Here is a tiny trained network, its code and every weight. The questions are about switching its units off for an input and a target symbol, where a switched-off unit gives its printed mean instead of its output.

import numpy as np


def w(rows, s, z=0):
    codes = np.array(rows[::2]) - 128.0
    scale = np.full(codes.shape[1], s)
    scale[-1] = z or s
    return codes * scale


def norm(h):
    return h / np.sqrt((h * h).mean(-1, keepdims=True) + 1e-5)


def f(y):
    return np.maximum(y, 0)


def softmax(a):
    e = np.exp(a - a.max(-1, keepdims=True))
    return e / e.sum(-1, keepdims=True)


def log_softmax(a):
    a = a - a.max(-1, keepdims=True)
    return a - np.log(np.exp(a).sum(-1, keepdims=True))


def net(x, mask):
    ids = ['αβγδζθμξστψ'.index(c) for c in x.split()]
    T = len(ids)
    res = E[ids] + P[:T]
    u = 0
    for l in range(2):
        q, k, v = (norm(res) @ M[l].T for M in (Q, K, V))
        z = softmax(np.where(np.tri(T) > 0, q @ k.T / 3**0.5, -1e9)) @ v
        res = res + np.where(mask[u], z, O[l][:, -1]) @ O[l][:, :-1]
        u += 1
        y = f(norm(res) @ A[l][:, :-1].T + A[l][:, -1])
        res = res + np.where(mask[u : u + 8], y, B[l][:, -1]) @ B[l][:, :-1]
        u += 8
    return log_softmax(norm(res)[-1] @ U[:, :-1].T + U[:, -1])


Q, K, V, O, A, B = {}, {}, {}, {}, {}, {}
E = w([
[163,126,185,150],'α',
[225,154,103,126],'β',
[87,145,183,123],'γ',
[119,202,91,124],'δ',
[177,156,200,133],'ζ',
[155,140,148,50],'θ',
[130,83,98,22],'μ',
[215,135,93,167],'ξ',
[128,92,141,179],'σ',
[81,6,167,101],'τ',
[133,82,212,39],'ψ',
],0.023)
P = w([
[254,99,88,158],'0',
[181,129,137,139],'1',
[144,128,151,119],'2',
[110,130,150,101],'3',
[85,125,152,86],'4',
[61,128,157,70],'5',
[40,122,146,72],'6',
[24,119,145,56],'7',
],0.0081)
Q[0] = w([
[121,158,14,203],'0.h1',
[10,208,254,248],'0.h1',
[87,142,74,45],'0.h1',
],0.0059)
K[0] = w([
[219,172,13,179],'0.h1',
[1,114,125,236],'0.h1',
[136,196,115,63],'0.h1',
],0.0067)
V[0] = w([
[166,130,246,105],'0.h1',
[180,1,140,72],'0.h1',
[170,218,127,33],'0.h1',
],0.0057)
O[0] = w([
[224,155,90,106,252],'0.h1',
[255,109,123,130,233],'0.h1',
[73,87,34,51,228],'0.h1',
],0.0074,0.0028)
A[0] = w([
[192,122,187,189,5],'0.n1',
[173,214,24,188,73],'0.n2',
[120,101,120,50,124],'0.n3',
[253,68,114,86,246],'0.n4',
[220,112,115,116,22],'0.n5',
[86,37,175,221,194],'0.n6',
[52,113,88,157,67],'0.n7',
[173,214,73,108,79],'0.n8',
],0.011,0.0033)
B[0] = w([
[96,132,147,91,161],'0.n1',
[248,133,117,134,163],'0.n2',
[158,140,91,159,180],'0.n3',
[63,148,88,159,250],'0.n4',
[83,100,124,114,166],'0.n5',
[132,178,171,110,163],'0.n6',
[108,92,120,65,143],'0.n7',
[176,128,189,124,168],'0.n8',
],0.014,0.012)
Q[1] = w([
[73,181,239,124],'1.h1',
[129,89,123,221],'1.h1',
[2,173,125,16],'1.h1',
],0.0084)
K[1] = w([
[119,88,182,84],'1.h1',
[112,117,114,159],'1.h1',
[138,123,108,4],'1.h1',
],0.018)
V[1] = w([
[108,141,116,24],'1.h1',
[54,254,53,251],'1.h1',
[199,154,130,129],'1.h1',
],0.007)
O[1] = w([
[109,117,11,212,253],'1.h1',
[134,201,183,1,139],'1.h1',
[67,218,146,127,125],'1.h1',
],0.0069,0.0035)
A[1] = w([
[95,184,124,92,253],'1.n1',
[110,85,103,131,82],'1.n2',
[116,86,184,144,107],'1.n3',
[132,115,150,236,85],'1.n4',
[177,123,141,124,54],'1.n5',
[234,173,118,125,102],'1.n6',
[211,151,78,113,191],'1.n7',
[252,124,151,162,94],'1.n8',
],0.018,0.0046)
B[1] = w([
[130,91,94,188,255],'1.n1',
[190,97,191,158,169],'1.n2',
[30,129,128,57,167],'1.n3',
[141,30,133,123,157],'1.n4',
[109,162,104,87,145],'1.n5',
[214,17,163,177,215],'1.n6',
[82,206,226,136,250],'1.n7',
[137,174,53,11,183],'1.n8',
],0.012,0.01)
U = w([
[202,169,138,52,255],'α',
[191,144,183,221,103],'β',
[112,255,120,124,139],'γ',
[156,122,24,74,183],'δ',
[143,124,129,138,104],'ζ',
[166,121,153,114,98],'θ',
[147,118,127,150,92],'μ',
[85,197,233,91,69],'ξ',
[161,121,119,136,89],'σ',
[219,17,102,143,68],'τ',
[108,68,175,24,146],'ψ',
],0.014,0.0071)

Each question gives the input, a string of symbols that net reads in full, and the target symbol t.
The units are the heads (3 rows each of Q, K, V and O) and the neurons (one row each of A and B). Each row of codes is followed by its name. A weight is (code - 128) times the scale printed after its matrix; where a second scale follows, it is the last column's (O, A, B and U).
mask holds one flag per unit, layer by layer, with each layer's heads first. A switched-off unit (its flag False) gives its mean, the last column of its rows in O or B, instead of its output. The means were averaged over made-up inputs and are rounded, as every weight is.
A unit's drop is (log p(t) with every unit on - log p(t) with that unit switched off) / (log p(t) with every unit on - log p(t) with every unit switched off).
The circuit of an input: a set's keep is (log p(t) with only the set's units on - log p(t) with every unit switched off) / (log p(t) with every unit on - log p(t) with every unit switched off). Starting from the 12 units with the biggest drops (on a tie, the unit counted first), units are removed one at a time, each time the one whose removal leaves the highest keep (on an exact tie, the one counted first), for as long as the keep stays at least 0.8.
units of the circuit, in order: the units of the circuit, biggest drop first
unit that matters most: the unit with the biggest drop
k most important neurons: the k neurons with the biggest drops, biggest first
k most important neurons of layer l: the k neurons of layer l with the biggest drops, biggest first
input δ ψ α, target τ: unit that matters most	1.n7
input τ μ α δ τ σ, target ψ: 3 most important neurons	1.n4, 1.n3, 1.n7
input τ δ μ δ, target β: 2 most important neurons	0.n4, 0.n2
input τ ξ σ τ σ γ, target ψ: 3 most important neurons	1.n7, 1.n3, 0.n4
input α δ α ζ μ δ δ δ, target δ: 3 most important neurons of layer 0	0.n7, 0.n6, 0.n3
input δ μ δ τ δ τ σ, target ψ: 3 most important neurons of layer 1	1.n4, 1.n7, 1.n3
input γ α ψ ψ τ, target τ: units of the circuit, in order	1.n7, 0.h1
input σ μ ζ θ, target γ: 2 most important neurons	0.n4, 0.n2
input γ τ δ μ δ β γ β, target β: 4 most important neurons	1.n6, 0.n4, 1.n7, 0.n5
input ψ ζ θ δ ψ ζ, target τ: 2 most important neurons	1.n7, 1.n4
input θ δ δ δ ζ θ μ δ, target δ: 2 most important neurons	1.n7, 0.n7
input μ τ δ δ θ δ μ σ, target ξ: 2 most important neurons of layer 0	0.n6, 0.n4
input τ τ α, target ψ: 2 most important neurons	1.n3, 1.n4
input μ δ δ ψ γ, target τ: 3 most important neurons	1.n7, 1.n4, 0.n4
input δ τ ζ θ ψ ξ τ, target τ: units of the circuit, in order	1.n7
input τ δ β σ δ α, target ξ: 3 most important neurons	0.n4, 1.n6, 0.n1
input τ ψ δ, target α: 2 most important neurons	0.n2, 1.n8
input ζ δ θ τ τ ζ, target ψ: 2 most important neurons	0.n6, 1.n3
input β δ ξ, target α: 2 most important neurons of layer 0	0.n2, 0.n8
input τ δ τ ψ ζ, target τ: 2 most important neurons of layer 1	1.n4, 1.n7
input δ ζ μ μ ψ, target τ: unit that matters most	0.n2
input α β τ δ γ, target ψ: 2 most important neurons of layer 1	1.n7, 1.n3
input σ δ δ, target β: 4 most important neurons of layer 0	0.n4, 0.n2, 0.n7, 0.n3
